After every row comes roughly how far along a hidden order it lies, from 0 to 10.
In the rows, 128 means zero.
[109 160 154 148 124 106 186 184 172 160 124 142 133 155  86  90 140 120
  66  87 189 132 119 142 103 157 154 124 101  91 188 140 115 125  54 144
 136 131 113 184 123 113 112 103 142 109 160 134  85 138 171  92 163 125
 139 149 114  96 146 179 168 156 128  88]
10
[107 130  67  73 155 131 145 165 103 149 137 100 113 164  99 134 160 100
  96 169 162 188  87 154 141 139 176 163 127 112 166 100 105 134  72 151
  70  45 114 133 180  92 117 186 109 122 125 117 135 107 140 143 210 120
 117 147 123 150  97 123 133  84 124 121]
6
[124 102 132 113 127 134 140  94  82  94  46 112 107 115 147 151  97 115
 127 139 126 152 112 146 152 125 121 131 152 162 107 112 123 154 126 168
  78  56 166  99 158 194 111 124  78 165  94 132 123 116 129 158 160 109
  97 112 150 154 103  80 139  86 134 139]
3
[169 167 107  56 147 120 135 163 125 192 208 114 114 150 131 152 134 118
 112 131 112 129 149 141  92 145 136 172 124 126 125  34 146 102 117 130
 148  93  82 129 122 119 193 134 153 106 115 118 146 107 111 166 175 160
 117 131  70 154 104 149 163 139 154 118]
5
[137 111  93 113 156 113 141  31  80 122 116  95 122 121 111 108 150 108
 162 185 123 104 152 156 105 125 151 141 195 144 188 109 108 131 193 130
 104 126 176  92 138 120 151 168 115 116 122 133 114 140 147 137 119 109
  94 137 127 133 100 110 147 129  86  98]
9
[112 120  61  84 133 137  90 160 102 107 149 137 122 150 125 147 136  79
 103 123 146 130  69 145 159 116 142 120 108 107 104 113  97 128  38 142
  76  74 116 114 154 119  95 214 107 130 107 118 158 147  91 131 227 135
 123 119 110 150 104 119 109  81 143 165]
4
[136 105 172 128 118 148  47 132 137 111 121 136 130 126 195 163 145 153
 177 140  65 107 115 121 159  81  89 120 125 129 105 173 107 134 153 124
 145 127 122  87 106  99 141 166 150 127 100 106 166 136  87 100  88 151
 140 127 135 168 145 103  79  98 125 193]
0
[139 146 189 113 130  95 176 136 165 148 114 148 131 150 144 106 118  94
  86 102 140 104 159 161 108 115 165 104 151  84 185 132  95 123  82 159
 137 103 116 151  91 126 139 140 111 101 112 128 105 155 120  86 162 150
 152 138  98 117 163 174 183 124 157 129]
6
[123 119 173 178 133 109 121  93 136 115 112 132 149 150 132  91 153  91
 148 143 119  79 151 146 128  98 146  91 167  97 196 189  75 133 147 115
 140 179 138 120  80  89 130 162 135  96 114 126 110 172 121  59  96 139
 147 138 132 107 180 155 138 123 105 140]
7
[110 119 227 166 113 142 102 141 201 123  73 140 130 133 177 110 134 179
 140 114 117 130 125 135 125  96 101 138 123  99 159 200 102 141 111 118
 139 158 115 121 104  86 117 125 175 113 125 112 109 152 142  82  44 152
 165 148 125 140 165 138 122 149 118 147]
3
[120 132  35 102 131 111 120 149 105 150 197 134 142 103  72 160 150 140
 122  83 145 118  80 120 140 158 133 123  82 131  77  93 169 102  96 134
 142 116 131 168 177 120  92 114 114 140 171 138 155 106 155 155 213 100
 101 133 122 120  85 119  73 137 115  99]
9
[125 112 160 205 106 106 109  54 148  99 128 155 149  91 122 113 114 126
 167  84 108  44 131 131 121 114  88  72 137 112 150 196 114 123 165 115
 162 208 164 134  90 134  96 112 138 118 153 146 118 174 154  62  99 128
 128 125 127  96 151 137 115 160  93 131]
8
[136 116 233 134 122 130  98  88 179 136  58 119 101 119 201 127  96 189
 145 131 106 127 145 154 110 101  87 161 150 123 157 142  95 150 136 133
 117 123 153  91 146 125 143 112 157 120 115 116 107 159 168 133  71 154
 121 152  93 168 122 111 154 150 110 136]
2
[141 109 112 129 139  81 115  58 105 125 151 138 151 108 107 149 138  82
 154  75  90  51 112 165 138 114 130  74 161 113 158 141  94 118 143 161
 152 132 156 129 109 125 105 172  82 118 124 136 142 158 118  94 213 127
 109 128  99 120 123 139 110 116 110 145]
5
[ 85 135  39 129 147 159 109 139  67 132 205 107 133 137  91  98 179  89
 124 208 158 133  98 100 132 114 128 154 118 132  97 133 124 119 123  80
 120 132  95  86 131  65 133 231 164 124 127 119 134 106  93 155 144 133
 134 122 156 127 108 123 126 133 112 105]
8
[136 136 171 164 128  90 153 140 184 150 122 145 159 135 105 110 152 137
 140  83 129  93 150 139 112 141 148  93 136 100 194 174 119 115 157 133
 181 180 134 175 101  99 118  87 133  99 164 134 118 148 159  67  97 118
 149 152 125  92 169 175 111 151 103 113]
10
[ 82 137 122 142 114 178 121 191 160 122 102 119 109 153 116 102 124 169
  93 191 181 200  99 101 133 149 121 185  84 128 113 148 137 142  86  90
  69 135 102 121 178  97 106 119 171 131 140 119 126 103 146 145  61 125
 149 142 148 131 121 122 128 133 124 111]
7
[ 99 130  90 167 102 120  75  92 120  99 198 171 136  87 125 101 104 118
 131  74 144  89 108 114 144  97  67  97  97 104  64 159 131 105  74  98
 145 177 130 133 113 127  87 171 150 120 150 134 128 176 106 136 140 155
 135 114 100 100 131 140 119 171 143 119]
8

Part 2:
[ 62 196  68 127 134 149 140 162 123 160 143  95 138 168 212  59 119 139
  51 192 135]
9
[125 113  24 126 143 113 123 138 124 104 132 144  85 150 134 108 124 159
 153 110 118]
4
[122  88 141 147 145 131 132 125 115 143 121 132 121  75 142 103 105 140
 166 156 133]
6
[120 110 112 140 147 137 137 133 123 152 120 125  98  71 155  92 107 145
 153 168 127]
6
[126  92 161 146 133 162 132 130 114 151 128 147 135  53 142 114 110 147
 144 164 129]
7
[157  82 187 116 129  79 118 102 148 103  80 113 187  62  90 151 141  99
 130  78 122]
1
[ 90 177 110 130 116 178 159 138 110 140 189 133 143 185 161 127 129 105
  63 173 134]
10
[ 86 125 138 135 125 161 136 141 118 152 136 140 173  89 167  89 138 148
  80 161 141]
9
[134 174 124  95 132  38  99 137 146 130  52  48  87 210 148 104 132 106
 172 125 106]
0
[148  93 148 119 128  83 123 117 150 108  81 101 173  63 106 142 136 112
 126 104 112]
2
[143  69 136 122 125  90 117 113 151 101  88 122 185  47  90 154 137 120
 133 101 118]
2
[113 106  47 122 134 114 124 142 143 105 118 127 113 153 120 121 121 159
 146 113 117]
3
[156  96 159 117 123  71 115 114 147 101  69 108 176  53  95 146 138 116
 131  92 122]
1
[136  89   1 133 144 137 123 131 129  92 139 160 117 125 110 119 126 160
 162  91 122]
4
[138  97  98 122 133  90 128 124 157 106  84  96 158  82 112 146 127 136
 126 125 117]
2
[157 126 189 109 131  67 107 115 153 122  79  99 140 103 117 128 136 100
 136  89 121]
1
[126 124  18 129 145 118 120 146 131 109 130 120  84 150 148 109 119 164
 137 118 125]
4
[153 141 183 114 134  54 111 113 151 120  71 107 141  96 116 115 139  95
 146  91 124]
1
[131  94  70 126 126 110 128 125 151 105  96 117 150  91 106 137 127 151
 147 115 117]
2
[130 110  28 124 143 111 122 144 134 112 126 131 100 143 127 113 122 159
 145 121 117]
4
[132  88  86 120 123 102 123 120 154 105  91 113 152  80  99 150 132 144
 133 113 112]
2
[132  91  75 124 130 111 122 135 145 104  92 107 147 116 110 126 125 147
 131 110 115]
3
[ 72 172  88 125 127 168 151 148 119 138 157 121 144 202 184  73 124 120
  65 195 134]
9
[ 93 121 146 136 131 148 138 143 116 170 131 120 141  79 171  77 126 156
  93 174 134]
8
[122 183 113  85 126  47  97 145 147 132  35  30  63 224 144 100 130 127
 184 140  90]
0
[135  80  50 136 144 121 130 137 126 102 141 153 103 146 123 119 125 154
 158 100 123]
4
[112 114  78 134 150 137 137 133 114 155 124 126  76  71 164  98  99 152
 155 185 132]
6
[126 153 180  99 118  54  99 130 142 113  41  61 103 172 111 130 142 131
 198 116  99]
0
[137  92  88 135 148 139 136 121 113 120 146 162 118 110 133 111 118 143
 180 124 130]
5
[137 168 146 105 124  58  99 136 146 112  47  58  85 182 123 110 130  96
 185 113 102]
0
[130 143  80 115 136  69 128 132 163 124  73  59 129  95 144 123 116 123
  96 141 110]
2
[118 202 101 136 120 180 157 136 121 156 210 128  76 233 162 150 111 112
  69 180 151]
10
[136 118  56 132 139 125 120 128 134  95 135 145 109 137 116 123 124 167
 154 107 120]
4
[103 156 126 131 117 183 155 119 107 131 182 158 143 184 139 139 132 107
  78 159 142]
10
[ 84 191 143 130 121 162 139 140 114 146 160 161 185 112 174  74 134 130
  75 162 138]
9
[130  91  80 135 147 137 135 132 117 132 133 139  89 116 148 107 106 146
 172 145 131]
6
[151 157 175 104 133  40  97 129 147 120  56  85 107 169 126 112 139 103
 166 103 109]
0
[132 122  45 133 147 131 128 135 122 108 127 130  87 148 141 100 117 156
 155 131 124]
5
[ 78 158 118 131 125 153 138 154 117 146 138 146 167 125 185  85 124 138
  74 185 141]
9
[152 144 179 107 135  39 105 120 146 114  68  76 115 138 126 123 142  96
 144 100 112]
0
[132 104  73 122 130 111 121 137 148 103 105 130 149 132 112 128 123 163
 136 100 123]
3
[ 80 183  76 124 121 159 153 138 119 143 172 128 141 190 177 105 130 124
  62 188 131]
10
[128  97  48 127 137 118 124 133 138  92 127 150 131 129 112 126 128 153
 134  94 116]
3
[161 140 196 104 131  57 102 116 147 111  66 113 138 100 108 134 148  95
 147  77 120]
0
[145  96 132 118 124  95 125 115 161 107  78 109 180  72 102 147 137 121
 132 106 113]
2
[124 101  49 129 134 116 129 141 144 112 128 115 134 151 125 125 126 162
 146 111 115]
3
[128 105  80 135 148 149 129 136 120 138 131 133  86  84 155  98 103 153
 164 162 126]
6
[141 156 176 103 128  53  97 127 143 101  50  86 112 146 111 127 140 111
 193 100 104]
0
[135 106  55 128 140 124 126 134 126 102 133 146 118 151 113 112 131 153
 155 101 122]
4
[128  99  47 131 149 126 130 136 117  99 130 155  96 148 140 105 118 156
 164 112 128]
4
[ 93 174  99 126 121 168 159 131 110 136 171 150 136 210 163 113 125 113
  72 179 135]
10
[127 112  49 130 152 129 139 136 114 129 137 148  74 117 153 103 109 150
 169 158 133]
5

Next part:
[124 122 157 118 107 136 129 120 121 120 131 149 118 139 118 131 126 129
 122 129 109 136 108 139 139 131 137 117 136 155  31 139 128 124 144 150
 134 138]
4
[140 135 113 114 133 125 122 137 127 122 123 113 138 123 115 134 119 135
 142 126 151 136 102 125 136 134 122 136 135 115 170 134 137 136 107 114
 125 129]
2
[124 145 138 153 149 109 149 165 136  83 116  65 132 105 143 102 115 169
 179 141 154  94 166 126 122 123 167 232 100  91 255 119 123 159 114 200
 116 140]
7
[139 118 127 118 125 124 130 124 116 156 130 112 125 138 141 122 128 124
  97 150 136 132 125 127 127 127 120 139 145 157  34 107 157 119 126 180
 133 131]
8
[122  90 178 124 131 129 123 128 132 107 117 144 129 173 117 124 121 121
 169 119 142 172 132 130 130 123 116 167 145 133  58  99 135 138 111  97
 134 125]
2
[141 148 134 130 127 107 132 124 122 132 106 114 123 137 108 105 123 135
 130 133 117 120 154 119 108 116 129 147 135 133  77 136 124 131 125 133
 119 129]
8
[123 117 167 113 108 118 128 121 121 102 134 137 115 142 117 131 130 130
 151 128 126 135 111 142 129 124 134 134 135 154  46 140 119 125 138 144
 133 129]
4
[140 116 148 123 126 111 129 125 114 131 112 137 107 161 128 110 134 119
 106 133 156 149 148 128 134 127 119 137 133 149  16 126 142  98 134 137
 135 125]
8
[123 125 178 155 120 125 130 123 131 131 118 128 140 142 111 115 116 123
 126 123 129 107 112 110 116 125 104 160 156 157   1 112 130 120 132  94
 144 126]
10
[129 126 140 155 129 114 133 133 129 130 116 132 117 143 151 118 125 133
 137 136 154 180 137 124 132 128 120 191 128 129 100 123 146 130 136 150
 130 135]
5
[129 141 117 128 121 119 126 124 118 157 124 134 127 130 116 107 122 122
 105 129 134 143 137 121 125 126 125 117 139 155  30 143 136 112 124 164
 128 125]
8
[121 106 128 122 113 122 130 122 121 149 125 152 129 128 122 126 133 118
  79 129 108 152 142 115 149 116 125 110 138 149  52 130 142 121 114 165
 136 120]
6
[137 119 147 135 117 131 132 117 122 133 121 142 124 154 134 118 124 119
 108 134 130 153 122 124 130 119 103 157 152 157   1 107 159 121 132 141
 139 133]
7
[142 127 137 111 118 120 131 117 110 143 124 141 123 144 100 126 128 122
 113 130 153 126 148 120 121 115 128 100 147 169   9 133 132 118 126 126
 133 116]
8
[127 140 122 132 126 122 130 129 131 138 121 118 136 124 122 103 125 124
  98 130 111 159 110 123 138 122 123 145 134 142  34 128 147 127 122 176
 126 127]
6
[138 129 113 114 129 118 124 130 110 159 126 112 115 136 121 105 125 131
 131 142 138 125 150 126 113 128 133 114 130 147  84 138 125 116 124 172
 121 126]
8
[123  93 144 117 117 131 134 133 122 109 123 155 125 158 121 137 128 129
 130 126 107 139 132 128 149 119 127 127 143 127  57 108 144 143 110 123
 134 119]
1
[119 103 142 111 125 141 129 130 125 116 127 144 127 150 125 147 126 130
 157 131 105 137 133 135 145 122 128 119 138 121 101 111 142 153 109 134
 128 120]
0
[123 108 148 116 104 130 126 112 124 113 135 154 115 152 120 136 133 123
  94 132 109 156 124 127 131 108 114 129 149 146  32 126 142 133 130 162
 139 124]
1
[126 130 185 140 110 100 138 119 125 104 122 157 118 162 117 104 126 130
 129 123 152 122 139 134 122 118 119 160 143 142  45 138 126 124 124 112
 136 145]
7
[139 162 102 115 134 142 123 125 125 155 134 119 125 128 129 124 129 127
 126 139 127 171  89 149 141 137 133  92 135 135  53 138 149 144 140 172
 117 135]
0
[139 102 129  89 125 136 130 125 114 120 121 150 128 151 109 129 130 122
 138 124 131 133 135 124 142 126 126  83 146 156   1 117 140 119 112 122
 132 107]
4
[139 125 130 118 103 146 127 102 109 161 132 167 110 152 133 123 129 109
 116 131 117 143 127 133 123 118  91 107 155 158  22 114 164 118 132 122
 140 127]
6
[142 107 133  88 129 139 130 130 122 123 130 136 129 153 116 127 125 133
 157 120 152 120 137 138 137 125 130 100 144 140  15 118 135 133 113 112
 130 113]
1
[137 134  93  91 115 144 121 112 102 184 141 144 116 137 113 125 135 114
  99 141 128 149 111 144 140 129 126  38 142 175   1 144 146 120 141 184
 129 120]
5
[128 136 106 128 122 128 130 128 128 154 125 124 137 117 126 106 130 122
  98 131 102 141 122 123 141 122 125 122 127 143  67 130 141 122 121 175
 129 119]
7
[131 145 124  91 138 128 126 129 124 134 142 107 131 152 131 127 122 136
 190 147 182 104 126 144 136 127 139 115 135 135 177 111 129 159 118 149
 121 121]
5
[136 107 144 141 120 125 137 126 119 136 113 147 124 159 131 116 130 123
  89 129 138 134 155 121 150 119 121 146 137 147  27 113 148 114 132 133
 143 128]
8
[142 121 142 115 123 124 121 113 129  99 139 133 122 170 123 132 124 115
 137 128 144 190  83 136 132 129 115 155 159 155   1 120 148 131 139 114
 138 129]
3
[121 118 137 124 121 122 123 131 128 113 125 112 117 123 124 122 133 137
 115 129 127 157 131 120 126 113 126 166 123 122 127 131 129 134 121 189
 131 118]
2
[135 103 132 107 116 122 130 128 129 101 124 136 118 148 116 126 131 127
 103 130 117 129 121 125 142 116 136 134 130 148  32 135 118 112 143 147
 131 118]
2
[135 143 113 129 126 127 129 126 126 153 127 118 140 121 123 111 121 118
 106 132 122 134 112 117 135 127 120 122 139 150  50 127 147 114 120 151
 130 121]
10
[118 114 149 115 113 127 129 116 123 119 142 147 110 160 130 132 134 130
 111 148 127 140 132 133 110 114 120 124 143 146  56 122 144 136 127 171
 131 138]
1
[140 125 135  99 119 127 129 118 111 155 140 133 125 141 109 128 128 121
 137 137 175 118 137 124 118 121 128  94 145 175  46 130 132 112 128 138
 138 117]
9
[135 114 127 131 139 119 131 146 137 107 117  95 126 128 129 115 125 147
 124 135 146 130 138 113 121 120 141 189 119 128 109 125 117 129 132 174
 125 124]
1
[135 137 125 128 118 144 126 124 129 120 124 123 126 132 109  93 127 122
 100 123 111 119 104 119 124 124 118 143 132 138  32 135 137 113 138 123
 131 126]
6
[121 108 137 115 122 114 132 129 123 144 135 129 128 115 136 126 127 126
  77 146 123 140 133 115 130 127 136 129 142 156  70 126 145 116 119 193
 129 135]
7
[131 103 154 115 113 128 135 130 123 105 124 134 122 147 101 113 122 134
 169 108 119 103 141 137 135 111 129 156 137 139  48 133 120 129 119  93
 135 119]
5
[128 121 165 114 114 103 132 118 117 115 136 139 111 156 111 114 131 125
 132 133 160 132 122 140 111 117 124 137 144 164  21 137 127 124 133 145
 133 136]
7
